B, the same points and some others measured another way; then each row and its match in B:
B:
0: [-102  -28 -197 -266  101 -121  306   83  754  103 -214 -173  146   51
  263 -389  108 -104   92   74  250  117   52 -127  -11  186  196  -93
   50 -314 -136  355  445  -44  -61 -121 -172  576]
1: [ -38 -350  237  455  411  132  -75  255  443  -70   72 -101 -163  408
  -80 -496   37 -194 -182  -68 -393  442 -279 -187 -215  140  101 -215
 -255 -168  -35 -326   19    2 -530  -24  145  208]
2: [-263  239 -265 -374 -267 -208  179  130 -223  238 -117  545 -494 -199
   86  288 -252  388   46   63  178  130  474  586  340  138  199  405
  -96  -96  -35   99  273 -189 -168    6   33 -447]
3: [ -87   80   50  -15 -215   -4    5  133 -183    0   84  192   74 -137
 -145  351   96  224  -84   13 -137 -189  216    7  269 -282  129  128
    4  338  348 -178 -334 -114 -176  -80  197 -369]
4: [  93  150  -31 -710  449 -207   45   59  747  -51  173 -397  448  -61
  241  138 -173 -151  129 -168  219 -196   63 -178 -202  167   -4 -125
  -18 -130 -278  119  405  223  205 -188   40  458]
5: [ -56   90    3   85 -150   70    6  127 -144  -77  125  217  121  -56
 -129  390  297   77  -48   -6 -172 -113  203   73  174 -283  152  133
  -76  291  379 -208 -274  -74 -275  -36  169 -358]
6: [ -53 -197  155  187  351  118   61  191  497   90  191 -325  141  396
  -54 -395 -109 -187  -54   27 -117  235 -243 -324 -181   37  -72 -314
 -161 -128 -226 -163  201  -72 -233  -32 -105  460]
7: [ -10  142  -30  -26 -271   48   27  142 -257   49   71  257  110  -99
 -183  339  104  207  -33   70  -78 -252  210  110  192 -361   89  159
  -59  431  273 -116 -388 -149 -136   -1  216 -257]
8: [  15  112   12   88 -294   63  -18  155 -262   35  134   99  179 -141
 -186  366  110  172   64  121  -28 -302  152   48  192 -297   -5   15
   37  393  395 -121 -358 -162  -36    6   65 -312]
9: [  18   80  252  106 -241   21  152   90 -204  277   97    6  105 -313
 -227  304 -195  302  107  238  153 -513  -43    6  154 -221 -146 -270
  239  437  340   95 -150 -265  155  277  -36 -190]
10: [-168  -31 -230 -168   34   -1  398  114  758  191 -300  -35  137   91
  241 -350  309 -160   87  146  249  271   92 -106 -113  154  181 -130
   96 -407 -128  304  540   -1 -161 -119 -291  440]
11: [ -97 -304  226  458  285  245  162  240  359  268  130 -164   -3  544
 -188 -476  -35 -129 -145  118 -267  385 -259 -352 -140  -94  -79 -373
 -159  -81 -178 -214  139 -159 -477   86  -81  395]
12: [ -28 -277  153  399  323  229  147  231  352  243  128 -175   48  564
 -187 -523  -34 -173 -104  112 -243  329 -274 -302 -184 -118  -66 -340
 -219  -50 -194 -147  129 -160 -444  133  -21  528]
13: [ 103   64  246  227 -284   15   85  134 -189  250  163  -99   92 -300
 -174  416 -144  274  226  259  151 -490    3   34  213 -109 -210 -339
  288  382  455   96 -148 -250  154  255 -135 -276]
14: [-355  198 -320 -387 -226 -153   96  129 -360  168 -107  521 -305 -172
  -34  167 -171  293  -28   49  108  143  408  438  254  -24  227  421
 -130  -98   59  -51  199 -167 -139  -69   61 -477]
15: [ -24   38 -233 -422  151 -140  238  104  704   31 -119 -251  249   49
  256 -272   80 -123  169   24  261   22   93 -138  -54  168  127  -92
   13 -239 -142  306  403   30   33 -191 -144  546]
16: [ -19   79  193   41 -252   26  130  117 -235  196   87   35  114 -258
 -234  288 -113  299   70  186   81 -450   24  -43  182 -272  -95 -191
  184  456  358    3 -229 -222   91  138   11 -255]
17: [ 239 -129   85   -3  362 -138 -320  289  621 -450  -50   -4 -306   -5
  244  -95   89 -134   28 -276 -253  239  -10  242 -265  540  224   65
 -247 -177   62 -220 -113  328 -300 -269  378 -103]
18: [  70  109 -256 -495  222 -140  137   96  656  -31  -10 -283  344   52
  240 -169   28 -180  202  -21  270  -74   73  -66 -140  139   83  -48
  -77 -166 -194  268  349   64  111 -158  -67  594]
19: [ 221  -71   60  114  224  -72 -402  277  663 -467  -33   31 -241  -32
  272  -51  103 -187  -22 -237 -187  253  -40  328 -323  536  212  156
 -269 -200  -62 -277 -209  293 -228 -288  298  -85]
20: [ 173 -168   70  237  421   28 -312  253  550 -410   54  -36 -147  188
  115 -275  145 -311  -38 -209 -281  308 -197  185 -396  368  187   23
 -376 -179  -27 -296  -87  205 -353 -120  291  118]
21: [ -69 -392  195  521  428  199    5  256  290   42  114 -141  -82  547
 -201 -614   49 -219 -158    9 -421  450 -322 -291 -187  -21   49 -299
 -280 -123   14 -300   64  -99 -576   71   96  322]
22: [  70  136  -58 -703  389 -208   29   77  723  -23  139 -388  439  -59
  236  101 -188 -126  115 -143  221 -164   85 -197 -177  160   -3 -105
    2 -155 -279  108  371  210  215 -235   24  439]
23: [  63   97  186  147 -339  -16   12  114 -252  249  132  -70  112 -347
 -198  280 -314  308  160  270  220 -545  -48   79  191 -145 -185 -219
  232  406  326  102 -241 -315  287  244  -83 -163]
24: [ -37  100   -4  -53 -158   16   62  126 -222  -16   81  193  106  -98
 -171  310  167  173   -4   24 -112 -237  193   41  206 -320  121   93
  -46  388  383 -110 -279 -112 -178   -7  210 -290]
25: [ -34 -326  189  582  321  185 -142  252  439  -61  131 -137  -79  454
  -75 -494   42 -255 -184  -18 -357  462 -304 -154 -217  116   70 -173
 -286 -194  -95 -346  -38  -64 -489  -12   59  289]
26: [-286  188 -321 -236 -233 -180  -69   96 -326  136    5  415 -186 -187
    7  251 -196  216  -39   42   85  104  383  468  318   -6  240  467
 -131 -148  110  -40  115 -213 -103   -2   84 -379]
27: [-191   99 -339 -192 -164 -161 -136   93 -453  122  -32  346   43 -203
 -129  147  -73  140  -33   63  -15  -47  293  313  263 -201  268  377
  -81  -41  397    2  -36 -197  -83   89  255 -272]
28: [ -55   18 -333 -274  106  -53  328   93  683   75 -235  -97  197  129
  231 -440  242 -201  153   98  269  127   50  -31 -127  111  203  -44
  -59 -280 -146  383  446  -39  -84  -69 -158  661]
29: [  -3 -347  115  616  257  251  -42  295  263  113  176 -217   21  602
 -188 -529   58 -229  -77  105 -351  435 -262 -282 -135  -50  -53 -306
 -245 -120  -18 -282  -20 -156 -499   39  -46  367]
30: [-137  -30 -345 -147 -115  -45  414  133  679  132 -381   -6   13  123
  260 -547  284  -77  133  182  282  233  112  -24   16  157  245  -21
   18 -308 -112  419  383 -119 -154 -150 -258  561]
31: [ -78   79 -121   64 -187   41  -53  130 -188 -165   79  230   91   -4
 -128  153  251   62  -72  -13 -164  -87  168  113  191 -291  231  265
 -198  296  327 -188 -374 -144 -253  -86  223 -208]
32: [-201  104 -388 -231 -153 -177 -115   97 -443  135  -54  363   20 -186
 -106  132  -60  134  -16   62   -4   -3  331  336  272 -179  286  398
  -90  -91  384   29   24 -190 -105   80  245 -262]
33: [ -11  109   66  108 -258   72   48  107 -288   20  135   86  165 -167
 -229  248   45  177   56  136   24 -400   26   48  158 -327   -5  -28
    7  479  373  -66 -335 -238   17  106   61 -206]
34: [  33   49  260  117 -239   -3  114  111 -218  267  108  -36   92 -302
 -228  296 -217  322  113  225  118 -505  -26  -29  205 -204 -150 -280
  253  434  388   79 -188 -261  144  243  -18 -212]
35: [-102  109  -23  116 -253  104  -17  128 -119  -68   96  255  128  -40
 -125  317  258   84 -115   25 -136  -81  184   84  158 -310  161  212
 -106  295  245 -242 -361 -118 -237  -92  135 -299]
36: [-212  114 -360 -163 -197 -191 -206   89 -418   64   18  303   19 -206
  -70  155 -124  129  -33   44    8   -7  306  354  312 -119  277  438
 -110 -105  347  -28  -41 -222  -53   33  200 -280]
37: [ 280  -82   87  109  345  -45 -286  260  670 -360  -12   47 -226   52
  234  -21  137 -211    9 -226 -219  238  -47  317 -351  469  189   72
 -283 -159  -60 -190  -93  292 -326 -130  351   28]
38: [ 180  -78   71   39  287 -100 -268  246  657 -440  -95  116 -329  -39
  267  -84  132 -144  -33 -256 -197  254  -21  338 -290  517  275  153
 -275 -178  -33 -199 -106  285 -314 -221  354  -78]
39: [ 112   61  126   68 -268  -33  103  148 -318  327   34    3   56 -312
 -231  249 -223  325  231  282  171 -515   22   82  184 -171 -165 -278
  257  394  457  194 -146 -263  182  301   -2 -187]
40: [-245  212 -365 -324 -310 -187   60  172 -322  210  -75  460 -349 -154
   51  288 -171  316   89   88  137  159  510  513  358   83  175  405
  -81 -148   98   30  200 -176 -142  -73   -7 -487]
41: [ -67 -353  153  540  336  260   59  279  289  142  107 -114  -46  592
 -205 -553   90 -217 -129   77 -370  482 -268 -285 -201  -64  -14 -317
 -250 -131  -53 -288   84 -111 -572   66   -2  325]
42: [-267  101 -296 -232 -143 -182  -83   78 -368  191  -36  368  -18 -212
  -80  201 -126  174  -77   49    1   38  339  302  297 -139  272  375
  -40 -142  305  -10   97 -181 -120   69  199 -322]
43: [-236  163 -360 -288 -231 -172  -15  137 -361  247  -50  402 -116 -175
  -24  304 -104  223   31   92   67  102  465  383  319  -61  196  363
  -22 -170  242   15  170 -155 -128    0   78 -425]
44: [ 122   71  175  161 -316   11   50  165 -282  268  125  -75  100 -285
 -219  332 -198  300  235  279  158 -510   10   43  192 -157 -222 -300
  256  420  436   96 -223 -260  202  226  -87 -244]
45: [ 147   52  206  252 -300   -4   48  145 -202  286  150 -119  101 -306
 -162  403 -164  268  261  287  165 -494   14   63  225  -85 -220 -342
  310  343  488  149 -150 -265  177  287 -131 -238]
46: [ -39 -366  188  521  394  227  -26  282  340   67  110 -133  -45  533
 -174 -516   86 -240 -144   23 -401  479 -281 -274 -243    4    6 -308
 -242 -165  -21 -335   61  -38 -553   29   55  261]
47: [  73 -247  102  342  325   58 -283  286  464 -280   87 -131 -148  295
   38 -412   21 -228  -85 -126 -307  371 -216   -1 -253  290  117  -51
 -323 -180  -52 -344 -127   78 -358 -174  171  151]
48: [-128 -341  241  546  359  253   56  219  339  107  126  -94  -32  527
 -205 -545   33 -208 -232   41 -365  433 -337 -294 -209  -82   31 -279
 -258  -99 -120 -318   64 -134 -545   93   36  347]
49: [-116  -42 -329 -107 -140  -63  371  140  702  132 -363  -39   10  116
  282 -515  262  -64  130  183  269  234  126  -29   62  185  241  -17
   40 -320 -100  417  342 -127 -154 -165 -257  556]
50: [  60   49  -90   17 -219 -114  -30  108 -375  247  -10  105  118 -302
 -185  205 -111  214  157  210   84 -387  124  183  240 -196   42  -27
  159  210  564  207 -128 -248   81  297  160 -147]
51: [ 102 -146   66  138  200 -110 -266  257  638 -395 -194  170 -391  -72
  268 -146  180 -107  -84 -216 -232  348    8  311 -211  533  338  165
 -194 -269   69 -201 -116  258 -374 -248  330 -172]
52: [  76   85  200  210 -337    5    4  119 -220  161  152  -55  110 -304
 -181  323 -184  280  136  225  135 -512  -20   63  225 -165 -137 -186
  195  443  382   50 -316 -291  186  198  -44 -203]
53: [ 209  -98   23   81  214 -115 -339  303  626 -433  -71   35 -319  -24
  295  -20  161 -140   48 -225 -205  309   61  310 -220  579  225  117
 -208 -254   64 -229 -120  306 -299 -316  262 -191]
54: [ -60   79 -105   75 -121   63   19  107 -153 -138   66  267  109    7
 -130  196  344   22  -66  -19 -181  -91  164  123  153 -321  249  227
 -194  301  360 -142 -295 -119 -320   -2  249 -183]
55: [  85   62  166  202 -285  -23   36  125 -245  308  118  -54  101 -343
 -169  392 -181  258  224  282  177 -460   26  102  206  -90 -179 -287
  308  272  487  143  -86 -260  185  306 -112 -274]
56: [  65  163  -38 -725  407 -169   35   76  727  -34  141 -341  461  -68
  215  135 -166 -147   88 -154  221 -169   67 -179 -259  130  -14  -98
  -22 -129 -335   58  366  248  219 -234   37  409]
57: [-136 -344  242  563  303  212   16  222  337  109  191 -217  -16  521
 -173 -531  -53 -172 -192   58 -326  410 -320 -342 -100  -35  -15 -301
 -216 -121 -106 -310   54 -185 -473   42  -57  348]
58: [-112 -374  214  466  400  201  139  230  308  155  104 -179  -47  546
 -213 -621    8 -165 -138   66 -341  393 -315 -370 -138  -71    5 -380
 -208  -95  -26 -210  158 -153 -532  109    7  396]
59: [ 186 -132  -28   94  255 -105 -243  280  588 -418 -190  163 -386   -4
  259 -178  248 -157   24 -213 -229  335   25  364 -256  528  322  146
 -258 -242  114 -139  -77  277 -396 -209  352 -111]
60: [-361  191 -186 -356 -185 -270  187   78 -221  123  -90  512 -573 -246
   93  207 -294  410  -15  -10  138  125  405  546  420  187  284  415
 -119 -100   34   73  312 -226 -198    9   61 -485]
61: [ 159   82   21 -438  398  -76  -78  174  628  -83  280 -458  398  104
  146  105 -164 -187  167 -123  107  -93   -4 -203 -260  172 -143 -214
  -87  -82 -266  -84  234  209  145 -244  -43  343]
62: [  54 -144   20   71  350   87    2  221  457   49  186 -339  194  391
  -22 -351  -68 -225   59   19  -77  192 -171 -238 -219   59  -85 -269
 -195 -129 -186 -109  184  -17 -175  -59  -72  479]
63: [ 147  202  -59 -653  358 -164  -39   91  713  -75  242 -411  460  -29
  245  190 -218 -160  157 -146  253 -206   64 -101 -226  176  -71  -73
  -78  -88 -380   62  294  201  265 -222   -6  462]
64: [  42   56  -47  101 -283  -78  -86  109 -361  205   40   37  164 -318
 -191  189 -150  199  142  232  120 -419   53  151  220 -191   -5  -46
  163  237  517  143 -209 -284  167  253   73 -143]
65: [-262  206 -391 -320 -304 -176   28  162 -369  168  -78  467 -307 -144
   14  211 -166  288   57   83  122  143  467  500  329   31  200  441
 -127 -121  105    4  144 -195 -126  -73   31 -446]
66: [-354  237 -316 -332 -251 -125  159  116 -302  116 -103  562 -397 -161
   15  164 -133  279    4   53  164  155  382  547  230   45  231  439
 -189  -79  -16  -19  239 -195 -160  -38   -6 -457]
67: [ -33  114 -318  -69 -231 -127 -167  107 -450  127   35  195  160 -213
 -136  210  -45  109  105  138   47 -207  243  298  255 -211  153  248
  -22   64  483   85 -131 -235   27  158  179 -178]
68: [-106  -38 -253 -309   78  -76  412  126  682  210 -325  -43   99   90
  213 -396  219  -78  118  123  224  187  129 -121  -54  122  190 -124
   79 -317  -89  379  495    0 -153 -108 -158  495]
69: [-120  -58 -233  -85  -37 -130  362   78  763   65 -289 -109  -20   62
  318 -489  192  -65  111  119  259  171   64  -26  121  252  280  -35
   35 -316  -67  453  401 -154 -152  -87 -219  595]
70: [  66   91  179   95 -260   14  108  111 -224  218   89   51   90 -263
 -212  308 -136  291  108  205  101 -487   15   59  179 -240  -97 -173
  165  469  349   86 -246 -249   93  237   49 -172]
71: [-277  245 -280 -387 -241 -207  245  108 -234  220 -147  593 -542 -191
   82  218 -236  383   48   58  193  121  445  630  326  131  237  422
 -143  -70  -46  148  315 -216 -197   64   55 -393]

[ 373  195  -28  234  -78   33  234  -55   92  347  -39   56  -20  442
 -296    8   26  -64 -386   66  296  -54  349  346 -115  272 -138  -40
  139]  45
[ -65  256   59  278 -145  273  357 -377  201   35  -33  -50 -224  380
  119   -5 -140 -101  207 -205  248  156   32  -14   17 -253   11  280
  135]  60
[-228   44   11  362   15   57  286 -289  167  -98  -29 -278  217 -107
  372  303 -166  -82  353 -121   15  215   78 -370  173 -539  242  344
   81]  34
[  21    4  -30  243  -47 -120   39  202  -23   79    2 -142  -18 -311
  -43   49   46  143 -116  260  -16  355   64  232  -95  371   46 -156
 -155]  26
[  81    6  142 -361  136   27 -234  284  184 -381  257 -296   18 -188
   59  -46 -222   22  288  498   14  181  -49 -154 -250 -289  170 -115
   45]  44
[  -5  104   77   -1 -147  125  136 -114  100  -71   68  -57  -43  212
   -8   86   51 -199   45 -144  155  -66  137  -97  -42 -330  114  320
  248]  28
[ -76 -142  214 -426  172  -23 -375  430   69 -355  283 -183  -61 -288
  -90  -96  -49 -169  203  364 -194  115 -195  -92 -261 -403   60  -53
  130]  47
[ 202   22   -5  181   86 -214  127  270  -52  304 -126   87 -212  -97
 -162    7   71 -105 -433  -57   32   -4  154  388 -119  239  -36 -186
  -38]  14
[ 142   16  -34  136    8  -72  127  317 -334  263 -166  428 -568   -5
 -377 -420  268 -330 -552 -287  -76  -20  -88  689 -243  364 -165 -139
  233]  15
[-155 -160   28  126  -40 -118 -150  290  -24 -185  123 -305  208 -547
   59  127   98  153  167  369 -157  330  -17  -68  -93   33  201   47
 -107]  35
[ 428  -49  105 -201   70 -179  -48  573   14  199   41  183 -344   -9
 -424 -200  231  -93 -379   56   -2 -332   29  450 -394  228 -118 -245
   61]  68
[  54  132  121 -129  -27  120  109   60  217 -118  106  -95 -229  193
  -39   -6  -62 -104  140  -83  121  -18  -15  -77 -163 -373   80  182
  204]  16
[ 457  114  -15  203   67  -93  330  -62  208  408  -98  122   94  407
 -156  247  -24 -142 -419 -123  141 -308  461  150   61   91 -112  -88
   77]  11
[ -78  -10   -5  268  156    4   32  -96  -77   46  -72  -29  209   56
   36  129 -106 -303 -153  -22  -92  138  260  -20  205 -250   44  142
  171]  23
[ 435  286  -46   33   64    2  261 -132  182  216  -32   22  -20  423
  -83  104 -247 -125 -375  106  302   26  420  197  -15  181  -54 -244
  101]  29
[ 240   89   15  -41   35  159   82  109 -169   19  -87  412 -404  331
 -237 -392   74 -340 -296 -217  -35 -197   81  381  -98   81  -82   -9
  305]  2
[ 192  212    9 -132   93   32   19   42  127 -153   75 -166  -93   17
   97  -27 -326    2  -21  349  188  313  154   67 -112   64  121 -258
   -6]  62
[ 306  -62   30  -69  -56 -153  142  397  134  142   39  145 -321 -156
 -191  -47  127  152 -247   90  -68  -40  -74  317 -318  394  -86 -309
  -60]  63
[ 273  159   38  -54  -84   -8   66  201  210   83  103 -100 -190  112
 -194   19  -52  179 -172  278  177  183  130  239 -224  348  -46 -221
  -70]  25
[ 353   31  112 -121  223   -6  -64  176  178   97  -10   88 -104  306
  -93  -20 -257  -86 -282  209   82 -165  277  170  -87  -83  -60 -187
   20]  48
[-150  -23  -74  214 -104  -87   99  258 -130 -130   -7  -96 -256 -609
  101 -129   68  196   74  173 -138  557 -239  231 -182  402  151 -172
 -136]  52
[-156   25   13  223   33  -48  140  -89  256 -154   78 -429  214 -364
  379  316 -285  202  351  319   16  496   12 -281   33 -175  220  -21
 -172]  57
[ -59  179  -56  160   -3  235  308 -219  -99 -174 -166  212 -362  182
  223 -218 -174 -250   27 -359   24  137   15   48   80 -230  178  196
  282]  70
[-228  255  -39  453  -56  120  168 -310 -105  -10  -12 -336  254   33
   47  131   48 -311  194 -101  148  338  250  -94  223 -236  163  376
  161]  17
[ 135   52  137 -215   -4   43   79   82  348 -132  215 -209   -8   95
  -11  133 -108  -15  211  151  114  -31  -12 -205 -231 -397   67   72
  170]  53
[ -94 -167  197 -170  222  -56 -180   61  338 -326  162 -378  292 -272
  431  317 -418   49  376  443  -31   99   60 -477  -26 -709  270   52
  -90]  66
[-106    6 -143  454 -112  -23  429   20 -267  151 -277  375 -611 -318
  113 -330   70  -32 -247 -317 -120  381 -288  528 -133  461   -9 -154
   30]  69
[  14 -198  142 -179  175  -75 -348  492  -63 -233  126  -70  -61 -392
  -61 -180   12  -31   86  391 -234   62  -97  106 -209  -66   77 -140
  -60]  38
[-249  -46  -75  423  -27  -53  215   98 -220   -9 -155   23 -195 -412
  109  -83  139  -94   18 -247 -182  306 -139  146    4   -1  161  159
   71]  51
[-239   48  -46  308  -25   54  246 -214  -67  -87  -40 -121  122  -93
  167  125   -6 -279  119 -224  -23  234   44 -172  111 -415  189  347
  299]  61
[ 392  -86  100 -455  160  -63  -29  542  -71  -13  -45  550 -810   20
 -212 -530  -53 -185 -465  -41  -92 -253 -235  562 -490  152 -118 -432
  194]  67
[-199 -198  209 -163  152  -98 -355  351   69 -359  259 -431  222 -587
  118   64   -1  -60  481  461 -179  158 -155 -257 -168 -467  205   59
  -79]  21
[-210  -93   89   61  145  -37   97 -178  276 -287   61 -326  238 -362
  598  338 -421   11  426  218  -42  276  -20 -486   78 -627  300   69
  -67]  31
[  68 -148  -23   24 -148 -253   69  600  -77   37   50   49 -364 -631
 -199 -102  357  218 -162   81 -225  200 -268  371 -369  559   29 -265
 -124]  19
[-334 -263   36  290   53   38  -54   63 -301 -142  -50   61  131 -256
   27 -118  192 -375   87 -169 -276   12 -101  -52   12 -543  143  471
  378]  55
[ 213  227  -46  226  -32  170  308 -193   44  165 -137  164 -252  481
  -57 -147 -184 -119 -275 -105  283   67  203  279  -82   18  -29   59
  249]  13
[-316   -4   -4  409  -58   56   79 -206 -181  -37  -75 -130  205 -102
  132  129   82 -306   53 -167  -15  190  173  -96  201 -353  188  443
  184]  20
[  66    4 -130  328  -37 -134  376   65 -190  181 -186  227 -244 -244
   10  -88  147 -165 -291 -286  -81   98  -26  318  -75  247   48  -83
  131]  40
[  17  120   64   35   -5  144  124   21   40  -27   25   33 -215  244
 -144 -102   30 -238    3 -189   36    5   15   63  -77 -268    2  214
  288]  22
[ 205  229   51  -16  164  131   61  -56  229  -51   -2 -128  -61  376
   63   44 -397  -40  -50  166  216  124  302  -19   18 -224   85  -22
   75]  56
[ 284  213   43 -125  123   88   94  -21  259  -96   56 -142  -54  275
   83   30 -374   -7   -4  242  259   85  234  -37 -109 -193  115 -100
   97]  43
